Table B holds the same points as the rows below and some others, measured another way and shuffled. Each row below is followed by which row of B it is.
B:
1: -25; 317; -11; -52; -180; -268; 132; 23; 115; -59; 67; 109; 0; -54; -97; -279; -51; -83; -169; -129; -80; -182; 133; 0; 114; -110; 196; 5; -78; 29; -33; 580
2: 110; -279; 96; -4; 110; 175; -103; 9; -68; 66; 108; 136; -282; 158; -87; 215; -128; 114; -13; 180; 136; 133; -153; -208; -45; -28; 44; -52; 44; -9; 242; -305
3: -35; 248; -81; -79; -87; -157; 88; -92; -7; 1; 17; -27; 148; -190; 102; -150; 24; -41; -156; -3; -222; -201; 53; -42; 54; -83; 25; 84; 24; 84; -48; 382
4: 272; 217; 52; -108; -250; -286; 5; -253; 184; -50; 45; 142; 129; -48; 205; 14; 142; 27; -100; 16; -72; 33; 12; 94; -11; -187; 154; -67; -75; 158; 86; 400
5: 188; 119; -2; -180; -66; 19; 45; -257; -16; 15; 37; 187; 206; -219; 365; 236; 59; 108; -129; 123; -166; 113; -47; 86; 33; -265; -90; -54; -59; 332; 253; 141
6: 14; -17; 43; -4; -61; -254; -54; 16; 102; -44; 128; 28; -199; 173; -126; -79; -79; -37; -57; -72; 14; -139; 15; -63; -17; -18; 118; 6; 40; -206; -77; 141
7: -48; 345; -109; -124; -49; 93; 268; -40; -144; 77; -15; 120; 190; -386; 67; -204; -80; -9; -264; 69; -230; -129; 70; -113; 183; -178; 58; 29; -52; 392; 149; 503
8: -179; 139; -54; 22; -28; -136; -94; -1; 22; -22; -30; -203; 112; -51; 48; -113; 85; -58; 0; 11; -183; -215; 0; -114; -22; 100; -17; 211; 79; -174; -108; 148
9: 21; 51; -31; -2; -39; -190; 25; -36; -19; 35; 64; -75; -103; 21; -111; -213; -44; -53; -124; 18; -83; -240; 0; -196; -22; 20; 154; 53; 111; -89; -126; 215
10: -238; 84; -82; -35; 194; 546; 84; 111; -307; 145; -102; 16; 143; -358; 46; 46; -95; 86; -88; 275; -160; 39; -104; -311; 142; 10; -117; 161; -6; 318; 358; -52
11: -287; 482; -92; -17; -118; 17; 81; 75; 18; -26; -132; -91; 343; -325; 74; -251; 95; -74; -69; -2; -257; -162; 93; -71; 155; 28; 27; 233; -94; 126; 64; 543
12: 211; -146; 150; -61; -29; 122; -159; -108; 80; -4; 62; 229; -81; 111; 142; 369; 35; 162; 51; 172; 122; 311; -152; -13; -43; -124; 18; -76; -84; 108; 372; -203
13: -70; 269; 57; -33; -179; -155; -29; 33; 193; -104; 10; 111; 84; -11; 29; -47; 51; -25; -14; -81; -41; 6; 66; 75; 83; -69; 93; 57; -144; -5; 117; 382
14: -376; 274; -69; 58; 34; 196; 56; 234; -95; 31; -107; -105; 104; -206; -162; -268; -50; -61; -46; 57; -134; -160; 30; -264; 152; 138; 62; 239; -34; 20; 101; 291
15: -45; -9; 32; -26; -45; -259; -33; 47; 107; -72; 151; 66; -200; 160; -113; -50; -120; -47; -72; -118; -1; -148; 51; -8; 16; -55; 56; 5; 15; -213; -70; 146
16: 213; -123; -70; -45; 27; -248; 34; -220; -120; 116; 126; -132; -159; 23; -11; -155; -48; -22; -198; 109; -133; -303; -70; -257; -129; -16; 119; -4; 267; -63; -228; 44
17: -1; 169; 93; 48; -173; -86; -149; -1; 197; -55; -56; -7; 67; 62; 0; -40; 160; 7; 80; 54; 25; 61; -39; -74; -13; 69; 183; 100; -86; -64; 125; 218
18: -140; 99; 121; 61; -144; -223; -153; 170; 266; -140; 61; 61; -154; 246; -189; -66; -9; -54; 81; -143; 104; -15; 50; 12; 30; 52; 150; 78; -109; -295; 35; 214
19: 272; -240; 75; 17; -91; -549; -123; -138; 155; -22; 242; -50; -425; 413; -200; -122; -70; -58; -84; -75; 95; -252; -34; -121; -191; 3; 252; -88; 204; -402; -317; 28
20: -102; -146; -42; -18; 136; -54; 7; 59; -127; 46; 135; -39; -235; 65; -136; -53; -202; -21; -121; 11; -67; -228; -23; -198; -6; 0; -31; 59; 153; -172; -88; -83
21: -173; 133; 49; 63; -71; 9; -176; 80; 115; -49; -70; -82; 82; 25; 4; 0; 116; -3; 104; 50; -36; 10; -43; -99; -1; 123; 48; 184; -51; -134; 117; 91
22: 28; 36; 74; -52; -77; -35; -178; -107; 131; -69; 10; 60; 116; 19; 243; 270; 128; 71; 74; 63; -43; 137; -70; 77; -37; -72; -83; 61; -71; -18; 197; -25
23: 7; -167; -41; 23; 113; -11; -23; -13; -152; 106; 81; -125; -209; 53; -141; -109; -109; -7; -108; 133; -50; -216; -92; -332; -71; 85; 81; 67; 203; -119; -94; -100
24: 25; 85; 53; -46; -135; -450; 201; 158; 158; -87; 289; 286; -465; 242; -433; -348; -350; -124; -253; -306; 120; -270; 196; 2; 136; -175; 305; -168; -53; -184; -149; 532
25: 362; -24; 249; -35; -258; -146; -248; -188; 354; -107; 52; 276; -33; 252; 170; 352; 199; 142; 130; 80; 207; 392; -113; 143; -88; -135; 179; -123; -186; 32; 350; 18
26: 75; 143; 22; -72; -103; -82; 23; -80; 60; -11; 42; 109; 42; -69; 74; 0; 13; 22; -93; 31; -63; -3; 1; -15; 42; -116; 76; -5; -53; 110; 123; 248
27: 188; 53; -3; -78; -79; -140; 21; -184; 5; 36; 62; 46; 15; -56; 111; -2; 28; 33; -128; 90; -89; -66; -40; -75; -31; -111; 93; -24; 51; 103; 31; 174
28: -24; -194; -20; 42; 111; -71; -72; 19; -101; 78; 90; -151; -256; 136; -176; -103; -107; -19; -65; 92; -22; -227; -85; -310; -88; 113; 78; 86; 208; -235; -130; -133
29: -140; 346; -20; -27; -135; -98; 151; 116; 61; -36; 14; 105; 36; -120; -141; -285; -79; -76; -146; -90; -83; -151; 123; -62; 167; -63; 170; 56; -109; 80; 52; 559
30: -152; 100; -94; -60; 79; 36; 185; 102; -165; 60; 83; 58; -106; -148; -146; -202; -230; -41; -222; -5; -126; -237; 58; -187; 134; -76; 26; 43; 48; 79; 11; 248
31: -66; 174; 8; -50; -130; -296; -25; -13; 154; -99; 81; 34; 14; 33; 29; -72; -3; -57; -65; -133; -101; -147; 81; 73; 33; -80; 34; 53; -38; -130; -57; 323
32: -114; -38; -77; -72; 146; 121; 64; 22; -189; 69; 72; 14; -53; -128; 16; 23; -158; 23; -144; 85; -140; -143; -31; -174; 49; -68; -108; 65; 94; 59; 63; -31
33: 117; 9; -4; 19; -113; -396; -84; -141; 95; -2; 83; -163; -104; 139; -48; -188; 66; -68; -69; -14; -78; -268; -14; -143; -128; 60; 182; 60; 159; -238; -255; 187
34: 78; 235; -8; -80; -172; -328; 193; -7; 98; -35; 138; 182; -127; -8; -158; -298; -145; -83; -240; -146; -39; -210; 137; -12; 113; -178; 241; -88; -47; 51; -64; 581
35: 45; 349; -142; -181; -36; 126; 257; -200; -191; 102; -46; 86; 352; -505; 304; -66; 20; 40; -271; 151; -336; -91; 25; -68; 142; -231; -50; 39; -16; 510; 173; 425
36: 151; -64; -71; -166; 129; 132; 242; -110; -266; 140; 156; 216; -135; -204; 27; 19; -259; 74; -320; 136; -112; -89; -35; -169; 90; -263; -17; -128; 82; 339; 151; 69
37: -66; 309; 4; 12; -189; -213; -1; 7; 149; -57; -21; -26; 105; -50; -29; -228; 85; -69; -48; -48; -95; -136; 69; -50; 52; 14; 179; 105; -61; -37; -23; 470
38: 137; -145; 129; -14; -44; -135; -4; 83; 109; -25; 205; 265; -420; 280; -275; -10; -213; 22; -93; -46; 209; 27; -12; -85; 27; -104; 221; -149; -37; -103; 109; 63
39: 172; 62; 72; -118; -79; 3; 81; -74; 43; -2; 113; 312; -77; -30; 40; 106; -98; 73; -142; 35; 32; 120; -3; 24; 85; -236; 92; -135; -114; 230; 264; 197
40: 249; -291; 102; -91; 92; 200; -92; -140; -73; 71; 126; 227; -186; 78; 116; 386; -81; 178; -41; 225; 96; 238; -187; -101; -55; -163; -38; -122; 16; 154; 338; -342
41: -127; 18; -144; -34; 116; -87; 103; -10; -205; 93; 72; -166; -65; -135; -71; -231; -140; -71; -205; 41; -229; -388; 12; -261; 7; 24; -13; 121; 212; -61; -204; 128
42: -134; -158; -44; -19; 127; -146; -16; 74; -86; 10; 162; -55; -267; 120; -145; -52; -208; -47; -110; -50; -69; -274; -2; -154; -17; 5; -58; 62; 159; -263; -157; -72
43: -102; 16; -40; 68; 40; 78; -140; -42; -83; 78; -91; -266; 98; -70; 33; -70; 130; 6; 37; 209; -137; -128; -124; -312; -86; 191; 38; 225; 142; -88; -6; -58
44: -107; 50; -50; -25; 59; 91; 30; 28; -109; 55; 14; -21; -5; -111; -18; -53; -68; 6; -96; 94; -116; -111; -30; -187; 44; -4; -5; 97; 52; 39; 72; 73
45: -90; 289; 3; -28; -156; -215; 103; 83; 121; -68; 56; 102; -22; -32; -130; -252; -70; -77; -124; -135; -56; -161; 125; -7; 127; -75; 168; 33; -90; -16; -7; 521
46: 136; 28; -15; -67; -98; -417; 9; -157; 73; -21; 148; -27; -105; 80; 18; -123; -25; -58; -152; -70; -108; -260; 35; -25; -63; -91; 98; -21; 120; -139; -217; 238
47: 44; 379; -34; -72; -213; -155; -14; -208; 109; -27; -95; -59; 383; -243; 302; -62; 247; -5; -53; 64; -245; -53; 17; 31; 10; -62; 49; 123; -53; 168; 58; 443
48: 319; -79; 85; -152; -56; -85; 76; -166; 35; 13; 188; 340; -178; 43; 74; 178; -125; 100; -181; 43; 53; 115; -39; 40; 24; -289; 80; -214; -46; 205; 214; 85
49: -66; 67; -19; 41; -49; -167; -87; -5; 36; 7; 5; -155; -29; 46; -69; -161; 45; -53; -21; 25; -87; -202; -25; -178; -52; 109; 111; 139; 97; -182; -111; 146
50: 69; -251; 196; 97; -45; -108; -331; 57; 215; -69; 92; 26; -318; 428; -155; 176; 35; 48; 178; 47; 239; 131; -129; -112; -136; 121; 147; 22; 5; -367; 104; -261
51: -9; 4; 96; -38; -99; -223; -154; -2; 217; -128; 111; 111; -85; 182; 47; 156; 2; 9; 45; -96; 30; 32; 7; 121; -14; -78; -13; 14; -73; -199; 69; 58
52: -128; -301; 133; 46; 97; -20; -223; 202; 101; -74; 172; 103; -402; 374; -212; 209; -181; 37; 100; -49; 190; 52; -69; -65; -32; 42; -27; 20; 3; -380; 105; -321
53: 260; -190; 58; -104; 87; 326; -65; -214; -145; 124; 22; 161; 16; -101; 257; 387; 25; 204; -43; 345; -3; 273; -226; -155; -55; -142; -55; -64; 18; 323; 408; -303
54: 378; -134; 237; -68; -151; 28; -218; -194; 228; -56; 72; 323; -71; 193; 204; 454; 125; 194; 97; 164; 207; 445; -165; 89; -78; -180; 98; -155; -161; 134; 441; -153
55: 446; -319; 110; -146; 59; 204; -91; -316; -86; 103; 116; 265; -97; 18; 305; 510; 1; 236; -64; 318; 59; 329; -240; -64; -108; -241; -54; -182; 27; 302; 399; -395
56: 125; -282; 129; -12; 80; 168; -188; -35; 2; 29; 86; 131; -202; 169; 28; 333; -39; 143; 64; 189; 137; 218; -183; -129; -74; -26; -11; -34; 11; -31; 291; -366
57: -337; 290; -55; 98; 3; 314; -133; 98; -67; 49; -262; -268; 364; -275; 87; -96; 220; 2; 119; 236; -197; -17; -87; -287; 36; 247; -3; 364; -18; 52; 188; 114
58: 65; -94; 115; -18; -27; -66; 3; 105; 81; -26; 172; 248; -345; 211; -236; 12; -203; 25; -83; -38; 169; 40; -1; -77; 54; -100; 167; -110; -60; -72; 151; 69
59: -221; 235; 7; -3; -127; -251; -70; 83; 186; -129; 25; -27; 63; 26; 1; -91; 25; -80; 11; -156; -110; -150; 101; 76; 55; 1; -5; 143; -64; -210; -56; 326
60: 72; 56; 9; -9; -73; -96; -56; -105; 25; 33; 6; -59; 25; -12; 45; -49; 72; 11; -45; 103; -74; -72; -58; -146; -48; 17; 108; 69; 61; -7; 9; 121
61: 329; -70; 249; -20; -228; -168; -201; -102; 329; -99; 110; 297; -187; 316; 7; 246; 85; 107; 81; 31; 262; 318; -84; 88; -59; -121; 239; -152; -165; -32; 293; 40
62: 393; -197; 42; -156; 1; -142; 102; -228; -59; 69; 243; 274; -281; 76; 34; 124; -182; 89; -246; 77; 33; -2; -61; -56; -33; -282; 97; -236; 77; 167; 87; 0
63: -438; -3; 91; 138; 72; 202; -237; 371; 97; -86; -44; -50; -120; 167; -232; 43; -54; -11; 201; -6; 101; 59; -40; -159; 66; 215; -20; 241; -100; -327; 203; -127
64: -333; 97; 48; 74; -4; -66; -8; 365; 95; -82; 88; 73; -278; 173; -410; -228; -227; -93; -18; -166; 95; -149; 100; -125; 142; 80; 142; 97; -83; -281; 26; 242
65: 226; 30; 190; -32; -197; -51; -214; -133; 266; -88; 8; 204; 40; 146; 177; 299; 183; 125; 116; 97; 128; 329; -102; 92; -54; -96; 112; -49; -169; 54; 339; 21
66: -52; 102; 25; -48; -42; -30; 6; 25; 41; -26; 51; 97; -14; -29; 6; 5; -49; 7; -63; -3; -46; -24; 13; -32; 67; -75; 27; 32; -53; 25; 126; 178
67: -169; 93; -37; 6; -6; -53; -121; -12; 12; -18; -33; -160; 123; -61; 105; 4; 86; -20; 26; 50; -165; -128; -35; -96; -32; 79; -72; 202; 58; -132; -20; 48
68: -95; -79; -62; 2; 135; 110; -18; 14; -175; 101; 24; -118; -79; -62; -47; -48; -80; 12; -82; 152; -106; -163; -89; -292; -21; 63; -16; 124; 151; -40; 7; -97
69: 177; -193; 49; -130; 85; 166; -54; -170; -86; 44; 109; 204; -49; -34; 243; 396; -58; 157; -66; 183; -29; 190; -138; -10; -23; -209; -141; -79; 9; 189; 303; -256
70: 93; 291; 12; -47; -187; -40; -12; -155; 88; -3; -82; 17; 266; -187; 196; -38; 197; 30; -37; 123; -131; 40; -28; -43; 18; -53; 125; 70; -74; 212; 161; 353
71: -233; 266; -89; -36; 39; 298; 47; 41; -145; 61; -132; -54; 297; -358; 144; -32; 49; 26; -58; 173; -228; -26; -32; -174; 120; 16; -82; 208; -49; 243; 236; 181
72: -392; 131; 87; 148; 24; 452; -309; 245; 60; -34; -239; -136; 221; -53; 20; 163; 201; 73; 296; 218; 24; 251; -146; -208; 37; 278; -42; 344; -147; -77; 415; -156

381; 457; 214; 690; -545; 369; 49; 449; 16; 371; -22; -94; -887; -655; 817; 685; 217; -514; 544; -12; -589; -145; 104; 141; -160; 64; -139; -113 | 57
256; 372; 263; 499; -100; 552; -338; 20; 32; 347; 14; -165; -300; -240; 44; 66; -241; -382; 615; 400; -206; 185; -260; 33; -56; -801; -170; 431 | 25
-178; -300; -222; -242; -115; -245; 534; 285; 39; 154; 107; 644; -316; 437; -137; 103; -65; 417; -565; 205; 197; -135; 340; -154; 113; 172; 469; -56 | 50
751; 549; 322; 513; -617; 678; 146; 77; 65; 105; 6; -116; -15; -248; 806; 504; 264; -333; 505; -161; 127; -172; -54; 212; -184; 179; 64; 140 | 7
310; 162; 18; 328; -279; 86; -189; -8; -61; -289; 114; -195; -10; -193; 21; 74; 30; -66; 283; 100; -304; -96; 74; -44; 62; 64; -16; -112 | 53
105; 164; 76; 255; -277; 139; 116; 253; 15; 305; 28; 140; -522; -186; 362; 321; -5; -187; 141; 97; -156; -109; 78; 32; -68; -91; 26; 81 | 21
-474; -255; -241; 54; -180; -784; -40; 291; -121; 241; 118; 400; -772; -160; 181; 96; -165; -124; -448; -66; -223; -297; 226; -195; -3; 33; -232; -97 | 72
-207; -67; -68; -167; -182; -522; -98; -125; -154; -99; 112; 39; 2; -149; 310; -19; -106; -144; -254; -345; 132; -422; 86; 12; -82; 242; -169; 102 | 71
128; 3; -56; 135; -94; -86; -306; -180; -87; -381; 160; -164; 222; -3; -310; -203; -151; 58; 117; 175; -159; -56; 17; -125; 134; -113; -33; 11 | 41
441; 368; 280; 204; -343; 511; 47; -121; 52; 208; 14; 15; 193; 17; 484; 174; -32; -243; 266; -75; 459; -106; -191; 152; -175; -192; 36; 463 | 4
398; 490; 349; 318; -215; 769; 58; 118; 61; 356; -42; -216; -273; -334; 440; 381; 10; -343; 653; 188; -185; 20; -100; 247; -136; -314; 120; 335 | 31
33; 103; 129; -151; -92; 94; 8; -208; -14; 157; 58; 102; 249; 132; 189; -69; -210; -98; -43; -70; 497; -161; -128; 77; -109; -224; 40; 501 | 1
-46; 93; 94; -121; -18; -7; -155; -216; -76; 6; 79; -99; 174; -60; 73; -106; -223; -144; 76; -33; 165; -162; -89; 66; -58; -208; -40; 370 | 26
460; 428; 235; 501; -205; 622; -220; 62; 2; -36; 29; -414; -196; -415; 97; 227; 21; -258; 762; 313; -549; 71; -41; 107; 13; -274; 23; 58 | 30
96; 44; 53; -180; -26; 89; -69; -275; -45; -197; 101; -58; 439; 161; -147; -190; -186; 82; 31; 60; 279; -109; -49; 24; 32; -121; 143; 308 | 48
408; 474; 301; 600; -244; 612; -341; 15; 32; 272; 9; -246; -248; -335; 250; 171; -133; -461; 692; 271; -206; 128; -257; 81; -94; -626; -215; 365 | 29
-22; -39; 2; -175; 71; -49; -229; -347; -58; -193; 135; -23; 472; 230; -325; -356; -324; 86; -50; 127; 322; -60; -115; -64; 52; -315; 35; 391 | 46
-134; -254; -190; -229; 133; -433; -434; -474; -142; -585; 233; -58; 683; 335; -737; -630; -388; 279; -235; 167; 224; -69; -44; -243; 209; -226; -35; 186 | 16
31; -41; -104; 206; -96; -73; -132; 99; -45; -156; 133; 20; -233; -27; -310; -36; -113; 94; 80; 339; -365; 19; 129; -163; 161; -150; 73; -106 | 56
244; 287; 215; 209; -278; 363; 66; 55; 33; 329; 8; 76; -157; -89; 448; 240; -51; -259; 225; 13; 191; -96; -96; 118; -142; -227; 21; 363 | 37
-311; -183; -178; 30; -110; -351; 212; 410; -33; 289; 82; 390; -797; -59; 23; 208; -96; 54; -266; 213; -338; -132; 287; -133; 60; -12; 117; -123 | 63
-275; -94; -33; -255; 239; -240; -398; -342; -147; -213; 135; -195; 295; 7; -448; -423; -410; 6; 24; 161; -31; -66; -87; -57; 78; -401; -70; 344 | 9
-23; -176; -148; -233; -84; -149; 281; 41; -21; -220; 135; 222; 72; 261; -218; -10; -30; 368; -285; 137; 42; -173; 275; -85; 135; 265; 406; -89 | 42
-739; -573; -347; -598; 261; -911; -41; -153; -127; -31; 196; 505; 46; 473; -576; -503; -488; 342; -833; 108; 375; -198; 127; -292; 135; -212; 44; 249 | 64
-220; -4; 88; -268; 275; -79; -533; -530; -113; -85; 111; -210; 544; 99; -416; -552; -538; -109; 86; 142; 324; -16; -310; -17; 7; -703; -178; 677 | 34
106; 243; 97; 492; -187; 108; -364; 123; -67; 131; 59; -201; -503; -448; 134; 147; -119; -375; 448; 201; -531; -2; -51; -20; -11; -381; -269; 68 | 14
61; 166; 112; 63; -340; -88; 15; -38; -52; 238; 42; 130; -103; -136; 633; 178; -52; -309; -58; -310; 335; -329; -51; 92; -195; 38; -159; 314 | 11
-295; -104; -11; -339; 22; -269; 32; -136; -68; 181; 72; 218; 40; 121; 95; -121; -277; -42; -295; -94; 381; -240; -12; 21; -83; -145; 21; 414 | 65
-112; 41; 54; -31; -70; -67; -64; -45; -40; 239; 61; 140; -118; -8; 130; -20; -231; -153; -50; 29; 196; -127; -66; 4; -75; -295; -52; 369 | 59
386; 405; 235; 349; -350; 564; 208; 274; 47; 271; -23; -96; -458; -364; 550; 520; 149; -258; 492; 91; -308; -93; 85; 201; -106; 33; 173; 53 | 8
